Below is a small trained network, with its code and all its weights. Each question gives an input and a class and asks what happens when units are switched off, that is, made to give their printed mean instead of their output.

import numpy as np


def w(rows, s, z=0):
    codes = np.array(rows[::2]) - 128.0
    scale = np.full(codes.shape[1], s)
    scale[-1] = z or s
    return codes * scale


def f(y):
    return np.maximum(y, 0)


def log_softmax(a):
    a = a - a.max(-1, keepdims=True)
    return a - np.log(np.exp(a).sum(-1, keepdims=True))


def net(x, mask):
    res = np.array(x, float).reshape(1, 8) / 4 @ E
    y = f(res @ A[0][:, :-1].T + A[0][:, -1])
    res = res + np.where(mask, y, B[0][:, -1]) @ B[0][:, :-1]
    return log_softmax(res[-1] @ U[:, :-1].T + U[:, -1])


A, B = {}, {}
E = w([
[192,81,193,52,131,86,136,95],'x0',
[148,51,136,81,89,117,144,165],'x1',
[128,21,139,223,80,163,144,112],'x2',
[171,129,106,180,101,96,40,93],'x3',
[122,138,183,116,99,149,81,245],'x4',
[126,195,136,109,54,142,100,80],'x5',
[105,93,164,180,209,193,101,119],'x6',
[227,159,43,74,152,182,131,175],'x7',
],0.012)
A[0] = w([
[156,54,89,176,110,125,131,70,125],'n0',
[103,122,108,181,144,172,164,142,159],'n1',
[152,117,136,64,108,135,201,186,253],'n2',
[106,112,158,120,119,117,149,92,166],'n3',
[144,65,146,109,52,110,131,129,162],'n4',
[95,118,167,128,37,92,112,141,135],'n5',
[107,165,81,174,168,189,75,155,134],'n6',
[94,176,105,157,171,110,142,72,172],'n7',
[86,126,161,142,118,156,129,41,121],'n8',
[94,80,166,146,47,79,96,109,144],'n9',
[104,96,181,143,170,122,169,82,119],'n10',
[112,106,134,126,150,96,255,148,149],'n11',
[203,231,121,62,109,97,113,106,214],'n12',
[182,101,106,165,151,118,110,131,118],'n13',
[124,103,169,105,190,121,52,187,151],'n14',
],0.012,0.0049)
B[0] = w([
[206,91,125,177,127,142,167,50,202],'n0',
[97,156,157,136,109,164,172,107,190],'n1',
[124,83,110,61,96,172,121,166,216],'n2',
[124,96,182,99,109,124,95,107,170],'n3',
[150,99,122,151,86,131,132,159,193],'n4',
[96,114,108,134,89,130,73,146,194],'n5',
[88,199,99,184,111,174,167,155,207],'n6',
[110,148,134,116,186,102,98,49,208],'n7',
[133,151,191,149,144,112,113,85,191],'n8',
[107,94,128,193,105,96,64,122,204],'n9',
[110,131,194,112,153,181,125,79,192],'n10',
[39,40,84,47,140,120,164,78,204],'n11',
[171,157,69,95,142,97,90,136,251],'n12',
[147,107,104,164,121,109,177,145,165],'n13',
[130,111,142,167,178,112,133,244,187],'n14',
],0.011,0.018)
U = w([
[244,63,144,184,129,143,186,92,36],'0',
[84,135,250,143,199,147,104,64,8],'1',
[35,45,129,51,122,153,177,126,201],'2',
[107,107,185,165,250,131,130,250,252],'3',
[45,235,123,191,91,189,164,159,144],'4',
[205,160,112,31,86,161,82,183,135],'5',
[143,254,74,112,171,52,90,85,229],'6',
[85,101,165,184,21,96,5,142,53],'7',
],0.0099,0.0019)

Each question gives the input, the list of numbers given to net, and the class t.
The units are the neurons (one row each of A and B). Each row of codes is followed by its name. A weight is (code - 128) times the scale printed after its matrix; where a second scale follows, it is the last column's (A, B and U).
mask holds one flag per neuron, in row order. A switched-off neuron (its flag False) gives its mean, the last column of its row in B, instead of its output. The means were averaged over made-up inputs and are rounded, as every weight is.
A unit's drop is (log p(t) with every unit on - log p(t) with that unit switched off) / (log p(t) with every unit on - log p(t) with every unit switched off).
unit that matters most: the unit with the biggest drop
top k neurons: the k neurons with the biggest drops, biggest first
drop of u: that unit's drop, to one decimal
input [7,-3,0,5,1,1,3,0], class 0: unit that matters most : n5
input [6,6,-7,6,-5,8,-4,0], class 5: top 2 neurons : [n7 n4]
input [-8,-2,5,-6,0,1,3,-5], class 1: top 3 neurons : [n8 n10 n7]
input [-6,0,7,6,4,-8,-5,3], class 0: top 2 neurons : [n0 n13]
input [-2,-4,-6,5,2,-5,3,1], class 3: top 2 neurons : [n14 n1]
input [-7,8,8,-3,-6,0,-4,3], class 0: top 2 neurons : [n0 n4]
input [-4,-3,5,2,-8,-5,5,1], class 1: top 3 neurons : [n7 n10 n1]
input [-7,5,8,-3,2,-7,4,7], class 4: top 2 neurons : [n6 n1]
input [0,4,-7,5,2,2,8,8], class 3: top 2 neurons : [n14 n6]
input [5,-7,-6,0,6,0,6,-7], class 3: top 2 neurons : [n14 n0]
input [-8,-6,-4,6,0,-6,7,-7], class 4: drop of n6 : 4.2
input [-7,7,1,-6,-2,-8,8,3], class 2: drop of n11 : 1.6
input [-7,-6,5,-7,-5,-5,-1,-3], class 1: drop of n5 : 0.0
input [-8,0,7,2,-5,-3,7,3], class 4: unit that matters most : n6
